Below is a small trained network, with its code and all its weights. Each question gives an input and a class and asks what happens when units are switched off, that is, made to give their printed mean instead of their output.

import numpy as np


def w(rows, s, z=0):
    codes = np.array(rows[::2]) - 128.0
    scale = np.full(codes.shape[1], s)
    scale[-1] = z or s
    return codes * scale


def norm(h):
    return h / np.sqrt((h * h).mean(-1, keepdims=True) + 1e-5)


def f(y):
    return y / 2 * (1 + np.tanh(0.7978845608 * (y + 0.044715 * y**3)))


def log_softmax(a):
    a = a - a.max(-1, keepdims=True)
    return a - np.log(np.exp(a).sum(-1, keepdims=True))


def net(x, mask):
    res = np.array(x, float).reshape(1, 5) / 4 @ E
    u = 0
    for l in range(2):
        y = f(norm(res) @ A[l][:, :-1].T + A[l][:, -1])
        res = res + np.where(mask[u : u + 13], y, B[l][:, -1]) @ B[l][:, :-1]
        u += 13
    return log_softmax(norm(res)[-1] @ U[:, :-1].T + U[:, -1])


A, B = {}, {}
E = w([
[204,159,70,61,118,92,1,45,114,131,162,117],'x0',
[103,127,134,115,135,145,97,141,129,125,137,129],'x1',
[147,138,130,141,129,129,137,118,130,123,130,127],'x2',
[72,163,120,129,145,110,166,108,144,189,182,76],'x3',
[215,159,124,78,158,197,165,135,72,221,146,166],'x4',
],0.0077)
A[0] = w([
[179,108,150,87,164,109,74,61,97,196,157,148,4],'L0N0',
[138,73,137,158,116,210,159,170,125,221,160,189,108],'L0N1',
[135,76,164,142,169,186,155,141,164,97,35,198,185],'L0N2',
[161,130,79,167,115,118,180,60,94,107,110,131,161],'L0N3',
[191,33,112,125,141,126,103,121,96,59,110,184,199],'L0N4',
[128,155,78,155,194,149,175,177,91,139,132,146,104],'L0N5',
[157,92,116,119,98,95,78,98,68,159,98,180,96],'L0N6',
[56,162,140,207,113,198,201,158,173,172,136,146,14],'L0N7',
[111,154,99,108,142,110,139,50,115,154,199,93,90],'L0N8',
[118,150,107,155,146,146,71,121,79,45,123,215,175],'L0N9',
[86,80,166,158,137,107,157,104,169,141,90,171,128],'L0N10',
[113,185,83,107,30,59,61,101,185,56,124,87,116],'L0N11',
[28,60,116,254,149,125,126,92,239,51,93,118,223],'L0N12',
],0.006,0.0031)
B[0] = w([
[108,113,65,153,86,190,206,171,178,92,171,106,161],'L0N0',
[177,133,177,138,171,135,92,127,38,119,114,125,185],'L0N1',
[135,1,136,191,201,114,105,81,93,109,138,187,191],'L0N2',
[105,81,137,101,128,152,79,188,123,134,141,122,137],'L0N3',
[149,127,178,109,119,126,101,185,168,110,91,159,179],'L0N4',
[95,114,160,123,132,57,77,160,129,81,163,70,155],'L0N5',
[129,154,117,114,39,132,144,121,97,105,118,135,150],'L0N6',
[165,232,136,53,100,128,87,83,109,126,118,61,192],'L0N7',
[89,86,152,157,169,148,163,104,93,115,133,131,159],'L0N8',
[157,137,111,111,111,130,121,202,112,129,90,136,163],'L0N9',
[169,125,72,102,126,137,123,93,112,141,155,135,160],'L0N10',
[143,84,204,196,116,123,99,134,155,198,80,113,205],'L0N11',
[133,134,62,131,97,172,154,144,174,121,168,153,255],'L0N12',
],0.0079,0.0094)
A[1] = w([
[172,197,94,51,79,153,146,127,100,122,144,155,103],'L1N0',
[96,138,90,115,131,177,110,115,98,106,148,119,187],'L1N1',
[166,161,142,105,114,170,148,94,118,111,149,140,200],'L1N2',
[96,77,182,175,116,58,82,100,145,188,75,109,141],'L1N3',
[82,148,110,161,162,68,110,79,213,71,138,86,139],'L1N4',
[103,200,68,127,135,106,194,126,127,176,211,98,234],'L1N5',
[82,156,82,158,117,123,130,56,163,208,201,38,180],'L1N6',
[208,130,58,145,63,177,111,158,119,35,65,203,107],'L1N7',
[120,184,248,129,209,73,166,137,104,139,105,157,138],'L1N8',
[117,55,52,152,146,150,153,172,203,62,174,143,79],'L1N9',
[128,217,145,83,164,116,169,137,99,224,111,2,5],'L1N10',
[105,63,83,183,183,128,117,56,178,152,120,153,122],'L1N11',
[158,143,111,70,81,129,114,83,66,143,118,97,179],'L1N12',
],0.0088,0.0034)
B[1] = w([
[136,148,157,96,224,41,181,141,91,120,77,199,174],'L1N0',
[178,78,86,116,135,36,156,117,169,143,91,130,161],'L1N1',
[67,119,99,171,114,129,102,113,166,155,110,198,172],'L1N2',
[117,137,101,156,106,144,109,59,84,135,159,43,192],'L1N3',
[185,70,177,152,156,169,112,150,71,163,118,93,178],'L1N4',
[142,128,135,106,2,161,54,186,232,151,157,161,226],'L1N5',
[213,23,175,163,168,126,151,234,63,123,192,188,252],'L1N6',
[65,181,88,131,154,105,163,48,133,163,160,61,254],'L1N7',
[46,153,156,168,162,120,62,74,61,141,165,19,180],'L1N8',
[122,195,133,28,132,98,167,135,135,123,71,181,210],'L1N9',
[111,218,166,66,94,126,165,98,196,54,105,44,201],'L1N10',
[96,193,128,99,208,115,112,70,40,94,106,157,184],'L1N11',
[59,92,117,135,138,187,167,167,150,59,101,158,172],'L1N12',
],0.0072,0.0099)
U = w([
[90,199,54,77,173,91,179,72,132,120,51,218,243],'0',
[163,43,183,229,198,138,92,123,8,159,154,117,131],'1',
[190,91,150,105,71,136,171,238,205,145,182,217,179],'2',
[76,229,217,83,143,141,135,130,134,96,160,52,1],'3',
[143,154,87,184,25,100,47,68,204,161,76,50,7],'4',
],0.013,0.002)

Each question gives the input, the list of numbers given to net, and the class t.
The units are the neurons (one row each of A and B). Each row of codes is followed by its name. A weight is (code - 128) times the scale printed after its matrix; where a second scale follows, it is the last column's (A, B and U).
mask holds one flag per neuron, layer by layer. A switched-off neuron (its flag False) gives its mean, the last column of its row in B, instead of its output. The means were averaged over made-up inputs and are rounded, as every weight is.
A unit's drop is (log p(t) with every unit on - log p(t) with that unit switched off) / (log p(t) with every unit on - log p(t) with every unit switched off).
The circuit of an input: a set's keep is (log p(t) with only the set's units on - log p(t) with every unit switched off) / (log p(t) with every unit on - log p(t) with every unit switched off). Starting from the 12 units with the biggest drops (on a tie, the unit counted first), units are removed one at a time, each time the one whose removal leaves the highest keep (on an exact tie, the one counted first), for as long as the keep stays at least 0.8.
units of the circuit, in order: the units of the circuit, biggest drop first
most important unit: the unit with the biggest drop
top k neurons: the k neurons with the biggest drops, biggest first
k most important neurons of layer l: the k neurons of layer l with the biggest drops, biggest first
drop of u: that unit's drop, to one decimal
input [7,6,0,8,2], class 2: top 2 neurons -> (L1N5 L0N2)
input [0,-7,-8,5,-8], class 2: most important unit -> L0N12
input [8,-2,4,1,-5], class 1: units of the circuit, in order -> (L1N5 L1N4)
input [0,3,-7,4,-5], class 2: top 2 neurons -> (L0N12 L0N2)
input [2,-2,-1,-8,-3], class 4: top 3 neurons -> (L1N6 L1N7 L0N11)
input [-2,-8,-8,-6,1], class 1: top 3 neurons -> (L0N12 L0N2 L0N0)
input [-6,-2,0,-7,0], class 0: 2 most important neurons of layer 1 -> (L1N6 L1N9)
input [-7,-1,1,3,1], class 3: top 4 neurons -> (L0N1 L1N10 L0N7 L0N0)
input [-5,-6,-1,2,7], class 3: units of the circuit, in order -> (L1N10 L0N7)
input [8,-6,6,6,-1], class 1: 2 most important neurons of layer 0 -> (L0N11 L0N12)
input [1,5,-6,-5,-4], class 4: top 4 neurons -> (L0N11 L0N4 L1N0 L0N0)
input [3,-4,-5,1,0], class 1: top 3 neurons -> (L0N11 L0N12 L1N5)
input [1,4,8,-5,4], class 0: top 2 neurons -> (L0N11 L1N7)
input [5,5,0,2,8], class 2: units of the circuit, in order -> (L0N0)
input [-5,7,1,1,-4], class 2: 2 most important neurons of layer 0 -> (L0N7 L0N4)
input [-7,7,-8,0,6], class 1: top 2 neurons -> (L0N2 L0N1)
input [1,3,-6,5,6], class 2: 2 most important neurons of layer 0 -> (L0N0 L0N4)
input [5,7,-1,0,0], class 4: top 3 neurons -> (L0N11 L0N12 L1N6)
input [-8,8,-4,4,7], class 3: drop of L0N3 -> 0.0
input [-8,1,4,-2,7], class 1: drop of L0N2 -> 1.2
input [2,-3,6,-7,4], class 0: most important unit -> L1N7
